(in the rows, 128 means zero)
Group and class of each row:
[124 117 104 148 124 145 134 141 110 130 116 111 133 123  85 150 131 137] : A Q174
[149 132  66 154 107 147 114 113 125 122 136 119 125 110 114 128 101 110] : A Q174
[127 133  94 132 197 149 133 125  97 121 137 106 162 129  74 130 125 103] : A Q174
[126 132  91 130 192 152 132 127 108 142 133 122 130  87  72 136 117 106] : A Q174
[118 105  87 145 163 152 137 128  94 138 138 106 127 103  75 146 105 114] : A Q444
[138 130  83 135 165 130 116 129 106 126  99 108 125 124  70 126 134 163] : D Q472
[146 114 110 136 191 138 136 104 102 121 154 130 115 114  92 138 153 100] : A Q444
[125 118 123 128 182 191 137 125 121 133 120 130 134 125  83 112 107 117] : A Q174
[153 126 102 176  81 137 113 122  96 128 140 105 119 110 120 127 121 149] : D Q472
[157 116 105 154  96 120 124 105  85 110 138 117 113 123 120 115 106 143] : D Q788
[135 136 115 137 184 148 135 116 102 128 136 117 134 117  79 135 122 113] : A Q444
[176 124  94 169  77 122 121 102  92 132 143 109 113 114 110 126 104 150] : D Q788
[122 136  97 136 194 151 127 114 101 120 124 144 135  88  82 141 123 109] : A Q174
[134 125 100 136 191 160 128 130  92 144 126 102 131 104  58 132 122 134] : A Q444
[144 125  77 174  93 151 129 110 107 136 134 102 119 121  97 125 106 116] : A Q444
[150 123  96 146 176 148 145 119  77 149 123  99 116 115  39 129 130 116] : A Q444
[147 120 101 138 150 131 133 133  76 129 147 121 123 114  67 120 116 156] : D Q472
[157 129 124 134 143 131 132 143  99 138 129 113 120 108 101 122 117 150] : D Q788
[137 121  50 166 113 147 129 137  57 138 131 109 120 103  17 126 100 205] : D Q472
[138 135  89 139 124 145 124 115  99 117 118 117 130  97 108 120  99  87] : A Q444
[153 148  80 141 124 158 131 117 110 130 119 110 126 112  83 131 107 129] : A Q174
[137 128  88 130 160 146 136 117 106 130 121 129 123 116  98 131 118 115] : A Q174
[145 129  89 153 142 149 127 103 101 112 129 128 122  87  99 126 108 108] : A Q174
[148 126 123  55 194 143 116 124  81 139 121 119 131 122  84 127 142 159] : D Q788
[141 134 111 117  91 130 121 102 137 121 154 129 127 120 170 126 124  98] : A Q174
[136 118  94 151 131 148 131 128 102 137 128 108 116 112  97 122 117 100] : A Q174
[157 150  87 143 179 155 119 117  92 128 144 135 126 152  65 138 128 119] : A Q444
[120 141  82 148 155 152 129 123 100 140 131 104 135 117  79 138 115 114] : A Q444
[135 128  95 129 204 149 132  91  99 127 115 122 123 131  66 130 126 117] : A Q174
[152 128 107 117 129 128 116 125  72 143 126 111 127  79  77 123  95 174] : D Q788
[150 130 113 101 252 165 144 104  67 182 142 128 124 124  51 130 145 147] : D Q472
[135 142  98 147 162 165 136 115 105 122 144 110 124 105 191 133 109 113] : A Q174
[153 135 101 130 151 138 124 117  80 146 128 116 121 111  69 134 122 176] : D Q788
[131 128 111 127 190 132 142 108 111 134 126 110 128 109  85 135 137 104] : A Q444
[160 131  88 143 153 137 129 111  99 126 140 132 117 118  96 114 123 160] : D Q472

Group and class of each row:
[143 148 121 123 133 128 124 102 127 131 132 124 144 126 126 129 124 111] : Q324 Q710
[116 117 131 131 132 128 119 119 126 125 122 124 107 131 127 127 125 143] : Q905 Q955
[136 163 127 128 129 127 125 130 122 133 135 139 148 125 130 141 126  99] : Q324 Q710
[115 116 134 125 128 127 128 120 127 129 138 124 111 125 123 127 124 147] : Q905 Q167
[113 113 134 130 136 135 139 122 120 126 127 117 105 122 130 125 129 146] : Q905 Q955
[131 153 124 131 135 129 124 126 113 134 133 135 135 140 130 133 118 114] : Q324 Q532
[129 114 130 130 137 126 118 123 125 129 129 123 114 135 127 128 124 140] : Q105 Q89
[131 113 127 129 128 133 116 126 131 129 117 121 110 131 135 133 126 136] : Q105 Q737
[142 135 127 123 132 132 118 130 132 132 121 137 139 134 133 136 120 110] : Q324 Q532
[123 111 130 134 131 127 130 123 131 123 135 126 115 132 134 126 124 140] : Q905 Q955
[116 106 130 118 142 122 117 118 124 123 118 122 117 131 123 132 126 153] : Q905 Q955
[127 106 146 124 130 132 125 117 126 119 126 120 110 141 128 128 129 151] : Q905 Q167
[129 118 127 128 129 122 110 124 120 127 119 125 116 132 129 141 123 139] : Q105 Q737
[140 168 124 126 137 124 123 132 120 133 138 140 144 134 133 133 122 105] : Q324 Q710
[126 118 131 127 128 128 115 124 118 128 124 132 115 141 131 128 124 124] : Q105 Q737
[114 113 130 126 121 126 130 120 122 125 135 124 117 129 122 125 125 147] : Q905 Q167
[119 112 126 124 132 127 118 123 125 127 119 120 104 130 129 138 130 138] : Q105 Q737
[139 145 129 125 127 134 131 130 130 142 126 140 139 131 129 134 128 111] : Q324 Q710
[124 114 158 126 127 135 114 128 118 134 123 124 105 135 131 130 123 129] : Q105 Q737
[126 110 130 126 131 128 121 110 118 124 126 128 109 133 128 128 126 138] : Q105 Q537
[126 121 129 123 134 131 113 121 128 130 116 124 107 131 133 133 132 125] : Q105 Q537
[134 136 127 123 126 128 121 128 123 129 131 136 145 142 129 129 120 106] : Q324 Q532
[111 102 149 133 130 134 137 125 120 121 114 122 103 128 124 115 123 150] : Q905 Q955
[117 112 130 126 133 127 127 122 123 121 133 128 110 128 124 132 137 131] : Q905 Q167
[131 105 134 127 130 135 130 126 136 128 119 133 112 131 126 128 130 145] : Q905 Q167
[113 103 117 127 130 129 123 121 122 113 118 108 107 128 125 124 134 156] : Q905 Q955
[124 151 128 134 128 128 126 130 125 132 128 132 136 130 129 132 123 115] : Q324 Q710
[140 151 127 127 130 126 130 132 122 133 131 128 146 132 126 134 118 119] : Q324 Q710
[114  97 135 129 135 127 126 128 120 126 134 116 111 134 126 131 127 153] : Q905 Q167
[109 117 128 132 126 126 127 129 125 132 120 119 101 137 127 126 126 140] : Q905 Q955
